Below are the code and all the weights of a small trained network. Each question names an input and a class and asks about switching units off, where a switched-off unit gives its printed mean instead of its output.

import numpy as np


def w(rows, s, z=0):
    codes = np.array(rows[::2]) - 128.0
    scale = np.full(codes.shape[1], s)
    scale[-1] = z or s
    return codes * scale


def f(y):
    return np.maximum(y, 0)


def log_softmax(a):
    a = a - a.max(-1, keepdims=True)
    return a - np.log(np.exp(a).sum(-1, keepdims=True))


def net(x, mask):
    res = np.array(x, float).reshape(1, 8) / 4 @ E
    y = f(res @ A[0][:, :-1].T + A[0][:, -1])
    res = res + np.where(mask, y, B[0][:, -1]) @ B[0][:, :-1]
    return log_softmax(res[-1] @ U[:, :-1].T + U[:, -1])


A, B = {}, {}
E = w([
[128,128,127],'x0',
[66,129,221],'x1',
[129,127,130],'x2',
[129,128,126],'x3',
[126,130,129],'x4',
[71,180,59],'x5',
[129,128,126],'x6',
[177,249,156],'x7',
],0.013)
A[0] = w([
[68,159,174,216],'neuron 0',
[83,91,127,253],'neuron 1',
[213,109,167,189],'neuron 2',
[84,177,196,107],'neuron 3',
[117,170,104,13],'neuron 4',
[67,172,118,216],'neuron 5',
[185,233,127,207],'neuron 6',
[132,110,181,75],'neuron 7',
[90,57,195,222],'neuron 8',
[150,214,185,170],'neuron 9',
[97,202,96,71],'neuron 10',
[109,137,8,137],'neuron 11',
],0.016,0.0055)
B[0] = w([
[171,165,84,198],'neuron 0',
[130,31,163,185],'neuron 1',
[72,150,65,192],'neuron 2',
[89,178,91,192],'neuron 3',
[166,122,151,152],'neuron 4',
[141,54,98,194],'neuron 5',
[172,168,245,252],'neuron 6',
[213,209,92,159],'neuron 7',
[245,94,120,214],'neuron 8',
[122,190,107,227],'neuron 9',
[211,108,202,189],'neuron 10',
[56,67,168,208],'neuron 11',
],0.011,0.018)
U = w([
[78,53,4,254],'0',
[164,109,162,31],'1',
[95,192,130,250],'2',
[75,237,47,32],'3',
[4,52,107,43],'4',
],0.013,0.0085)

Each question gives the input, the list of numbers given to net, and the class t.
The units are the neurons (one row each of A and B). Each row of codes is followed by its name. A weight is (code - 128) times the scale printed after its matrix; where a second scale follows, it is the last column's (A, B and U).
mask holds one flag per neuron, in row order. A switched-off neuron (its flag False) gives its mean, the last column of its row in B, instead of its output. The means were averaged over made-up inputs and are rounded, as every weight is.
A unit's drop is (log p(t) with every unit on - log p(t) with that unit switched off) / (log p(t) with every unit on - log p(t) with every unit switched off).
The circuit of an input: a set's keep is (log p(t) with only the set's units on - log p(t) with every unit switched off) / (log p(t) with every unit on - log p(t) with every unit switched off). Starting from all 12 units, units are removed one at a time, each time the one whose removal leaves the highest keep (on an exact tie, the one counted first), for as long as the keep stays at least 0.8.
circuit, biggest first: the units of the circuit, biggest drop first
k most important neurons: the k neurons with the biggest drops, biggest first
drop when u is switched off: that unit's drop, to one decimal
input [-5,-1,-5,-4,5,7,1,3], class 1: circuit, biggest first : [neuron 10]
input [4,-3,7,-8,-6,1,-1,-6], class 4: 2 most important neurons : [neuron 11; neuron 0]
input [3,-3,0,2,2,3,4,5], class 1: 2 most important neurons : [neuron 10; neuron 6]
input [-6,-8,-8,4,-7,-5,7,1], class 2: circuit, biggest first : [neuron 8; neuron 2]
input [-5,1,-6,-3,-6,-1,8,5], class 3: 3 most important neurons : [neuron 9; neuron 1; neuron 11]
input [-2,1,0,2,-5,-7,3,7], class 3: circuit, biggest first : [neuron 2; neuron 9]
input [5,3,-4,-2,-2,2,-8,-1], class 0: 2 most important neurons : [neuron 6; neuron 10]
input [4,-1,8,4,3,-1,5,4], class 2: 2 most important neurons : [neuron 6; neuron 8]
input [-4,-4,8,-5,4,2,2,-4], class 4: circuit, biggest first : [neuron 11; neuron 8]
input [-1,3,-4,5,7,8,3,-2], class 0: 3 most important neurons : [neuron 6; neuron 5; neuron 0]
input [-8,-8,-5,7,7,-2,6,5], class 2: 4 most important neurons : [neuron 8; neuron 2; neuron 1; neuron 5]
input [-1,-1,-3,-1,2,-5,6,4], class 2: 3 most important neurons : [neuron 6; neuron 0; neuron 3]
input [4,-4,2,3,3,1,6,0], class 4: 2 most important neurons : [neuron 8; neuron 11]
input [3,-2,-7,0,1,3,-8,8], class 1: circuit, biggest first : [neuron 10]
input [5,6,-2,-8,-5,3,-3,0], class 0: 2 most important neurons : [neuron 6; neuron 5]
input [2,-4,4,-6,2,-2,-5,5], class 2: 2 most important neurons : [neuron 6; neuron 8]
input [-4,2,5,8,-6,-5,-5,3], class 3: drop when neuron 2 is switched off : 0.1
input [-6,5,7,1,-2,-6,8,5], class 3: drop when neuron 9 is switched off : 0.0
input [-2,6,-8,-7,6,6,7,-3], class 0: drop when neuron 6 is switched off : 0.5
input [-5,-2,-1,1,2,-1,7,1], class 2: circuit, biggest first : [neuron 8]
